Below is a small trained network, with its code and all its weights. Each question gives an input and a class and asks what happens when units are switched off, that is, made to give their printed mean instead of their output.

import numpy as np


def w(rows, s, z=0):
    codes = np.array(rows[::2]) - 128.0
    scale = np.full(codes.shape[1], s)
    scale[-1] = z or s
    return codes * scale


def norm(h):
    return h / np.sqrt((h * h).mean(-1, keepdims=True) + 1e-5)


def f(y):
    return y / 2 * (1 + np.tanh(0.7978845608 * (y + 0.044715 * y**3)))


def log_softmax(a):
    a = a - a.max(-1, keepdims=True)
    return a - np.log(np.exp(a).sum(-1, keepdims=True))


def net(x, mask):
    res = np.array(x, float).reshape(1, 7) / 4 @ E
    u = 0
    for l in range(3):
        y = f(norm(res) @ A[l][:, :-1].T + A[l][:, -1])
        res = res + np.where(mask[u : u + 12], y, B[l][:, -1]) @ B[l][:, :-1]
        u += 12
    return log_softmax(norm(res)[-1] @ U[:, :-1].T + U[:, -1])


A, B = {}, {}
E = w([
[183,106,70,2,163,161,18,127],'x0',
[26,191,64,138,60,170,66,229],'x1',
[121,124,148,114,110,126,129,129],'x2',
[121,127,132,121,122,117,129,127],'x3',
[126,128,115,131,132,123,130,122],'x4',
[132,134,122,134,138,137,130,128],'x5',
[25,35,114,77,209,206,207,165],'x6',
],0.0023)
A[0] = w([
[163,63,191,125,177,110,150,6,69],'0.n1',
[47,214,85,132,120,142,62,194,110],'0.n2',
[110,99,139,189,111,104,187,168,56],'0.n3',
[185,106,88,4,154,149,68,157,89],'0.n4',
[198,70,173,109,161,92,140,132,5],'0.n5',
[91,68,161,124,182,186,135,157,59],'0.n6',
[24,63,120,125,195,161,148,124,66],'0.n7',
[101,17,134,95,153,154,172,184,112],'0.n8',
[110,98,169,213,93,115,192,152,31],'0.n9',
[165,152,117,136,101,66,103,147,152],'0.n10',
[195,162,160,145,112,138,91,128,90],'0.n11',
[155,194,164,157,75,78,56,62,132],'0.n12',
],0.0042,0.0012)
B[0] = w([
[130,38,126,174,106,132,133,209,246],'0.n1',
[160,40,156,151,95,112,170,141,253],'0.n2',
[97,181,100,96,136,173,49,71,162],'0.n3',
[76,150,198,186,126,156,55,10,222],'0.n4',
[85,88,116,170,130,136,149,152,159],'0.n5',
[138,179,127,95,137,90,147,134,161],'0.n6',
[147,183,106,67,96,113,148,133,198],'0.n7',
[215,221,77,51,140,86,130,136,195],'0.n8',
[86,152,162,139,202,156,3,65,188],'0.n9',
[129,124,135,72,154,178,139,118,177],'0.n10',
[143,153,130,107,138,101,170,136,163],'0.n11',
[152,165,65,41,145,150,217,118,250],'0.n12',
],0.004,0.0026)
A[1] = w([
[23,205,187,221,181,77,150,85,129],'1.n1',
[119,66,107,32,158,139,93,54,159],'1.n2',
[97,168,249,162,128,128,112,85,66],'1.n3',
[97,149,128,117,101,141,102,186,2],'1.n4',
[251,190,127,166,51,107,137,89,67],'1.n5',
[206,105,116,81,180,124,159,141,153],'1.n6',
[56,166,87,171,118,135,91,126,66],'1.n7',
[121,127,28,136,145,83,205,33,178],'1.n8',
[56,115,76,137,13,167,93,214,39],'1.n9',
[46,134,158,141,123,101,34,57,112],'1.n10',
[204,210,134,109,52,184,125,119,170],'1.n11',
[139,182,96,45,137,172,213,104,63],'1.n12',
],0.0032,0.00074)
B[1] = w([
[182,142,117,78,75,234,60,39,223],'1.n1',
[53,171,111,164,47,162,159,110,213],'1.n2',
[117,126,66,65,177,188,85,128,163],'1.n3',
[169,98,132,130,127,124,162,112,115],'1.n4',
[38,179,72,50,183,113,157,181,235],'1.n5',
[110,145,150,185,95,77,142,199,217],'1.n6',
[186,91,126,132,156,146,124,92,141],'1.n7',
[102,152,88,110,84,160,109,166,205],'1.n8',
[180,2,200,223,223,75,132,195,221],'1.n9',
[122,118,143,105,179,156,126,75,182],'1.n10',
[91,103,144,119,234,96,185,163,248],'1.n11',
[168,233,100,85,131,78,134,190,229],'1.n12',
],0.0031,0.0014)
A[2] = w([
[127,35,143,190,88,101,110,196,118],'2.n1',
[152,253,48,57,145,108,182,180,82],'2.n2',
[163,49,105,189,150,122,120,174,67],'2.n3',
[85,76,121,86,154,201,132,101,204],'2.n4',
[118,85,122,146,111,83,117,216,140],'2.n5',
[70,157,129,158,122,179,58,21,101],'2.n6',
[197,9,164,179,123,93,169,170,132],'2.n7',
[112,118,111,99,117,171,78,163,89],'2.n8',
[79,123,136,116,153,140,27,45,153],'2.n9',
[151,157,124,165,112,101,168,95,253],'2.n10',
[69,165,113,158,134,225,57,16,66],'2.n11',
[144,167,87,70,116,159,107,18,192],'2.n12',
],0.0044,0.00057)
B[2] = w([
[134,62,63,160,200,96,138,93,181],'2.n1',
[60,206,130,52,124,78,188,187,254],'2.n2',
[142,63,122,114,120,71,65,144,162],'2.n3',
[181,211,148,132,86,143,177,121,152],'2.n4',
[162,112,159,151,128,82,102,20,159],'2.n5',
[183,131,210,144,112,183,137,79,185],'2.n6',
[45,43,66,205,163,89,1,148,213],'2.n7',
[121,109,156,164,148,108,149,117,131],'2.n8',
[194,149,169,183,78,180,198,71,175],'2.n9',
[92,118,168,79,85,135,94,157,143],'2.n10',
[171,108,143,137,102,182,104,87,205],'2.n11',
[135,78,108,187,130,159,104,198,190],'2.n12',
],0.0041,0.0051)
U = w([
[102,205,104,61,125,99,189,179,250],'0',
[192,143,166,157,95,254,132,63,47],'1',
[113,33,91,178,161,75,95,137,68],'2',
],0.0086,0.0011)

Each question gives the input, the list of numbers given to net, and the class t.
The units are the neurons (one row each of A and B). Each row of codes is followed by its name. A weight is (code - 128) times the scale printed after its matrix; where a second scale follows, it is the last column's (A, B and U).
mask holds one flag per neuron, layer by layer. A switched-off neuron (its flag False) gives its mean, the last column of its row in B, instead of its output. The means were averaged over made-up inputs and are rounded, as every weight is.
A unit's drop is (log p(t) with every unit on - log p(t) with that unit switched off) / (log p(t) with every unit on - log p(t) with every unit switched off).
The circuit of an input: a set's keep is (log p(t) with only the set's units on - log p(t) with every unit switched off) / (log p(t) with every unit on - log p(t) with every unit switched off). Starting from the 12 units with the biggest drops (on a tie, the unit counted first), units are removed one at a time, each time the one whose removal leaves the highest keep (on an exact tie, the one counted first), for as long as the keep stays at least 0.8.
units of the circuit, in order: the units of the circuit, biggest drop first
most important unit: the unit with the biggest drop
k most important neurons: the k neurons with the biggest drops, biggest first
k most important neurons of layer l: the k neurons of layer l with the biggest drops, biggest first
drop of u: that unit's drop, to one decimal
input [-6,7,-1,5,1,-7,0], class 2: units of the circuit, in order -> [1.n9]
input [6,2,7,-8,-7,5,5], class 1: 2 most important neurons -> [0.n4; 0.n12]
input [1,8,7,-1,-6,6,7], class 2: units of the circuit, in order -> [1.n9; 0.n12]
input [2,5,-7,5,3,5,-4], class 2: 3 most important neurons -> [0.n2; 0.n8; 1.n9]
input [0,7,7,-6,3,-2,-6], class 2: units of the circuit, in order -> [1.n9; 0.n2]
input [-4,6,4,5,-8,4,2], class 2: 2 most important neurons -> [1.n9; 0.n4]
input [-7,8,-1,2,-7,-7,7], class 2: 2 most important neurons -> [0.n4; 1.n9]
input [5,-1,-4,3,-5,-7,4], class 1: 2 most important neurons -> [0.n4; 0.n12]
input [1,-6,3,-4,-5,7,-5], class 2: 2 most important neurons -> [0.n1; 0.n8]
input [-4,-2,-2,6,1,6,-4], class 0: 2 most important neurons -> [0.n12; 0.n4]
input [3,4,8,2,-5,-6,1], class 2: 4 most important neurons -> [0.n2; 0.n9; 1.n9; 0.n3]
input [3,-3,0,0,5,5,0], class 1: 3 most important neurons -> [0.n4; 0.n2; 1.n9]
input [-8,-5,-3,4,5,-2,-8], class 0: 3 most important neurons of layer 0 -> [0.n12; 0.n4; 0.n11]
input [4,3,-4,-6,5,-5,1], class 1: most important neuron -> [0.n4]
input [0,-1,0,-6,-6,0,1], class 0: 2 most important neurons -> [0.n8; 0.n6]
input [6,1,-3,-3,7,-1,5], class 1: 3 most important neurons of layer 0 -> [0.n4; 0.n12; 0.n11]
input [8,-6,4,5,-7,8,5], class 1: drop of 0.n4 -> 4.5
input [2,-2,8,-8,7,-8,6], class 0: drop of 0.n12 -> 0.0
input [8,-4,-6,3,4,6,-2], class 1: drop of 0.n4 -> 1.8
input [-1,-3,4,-5,6,8,-4], class 0: most important unit -> 0.n12
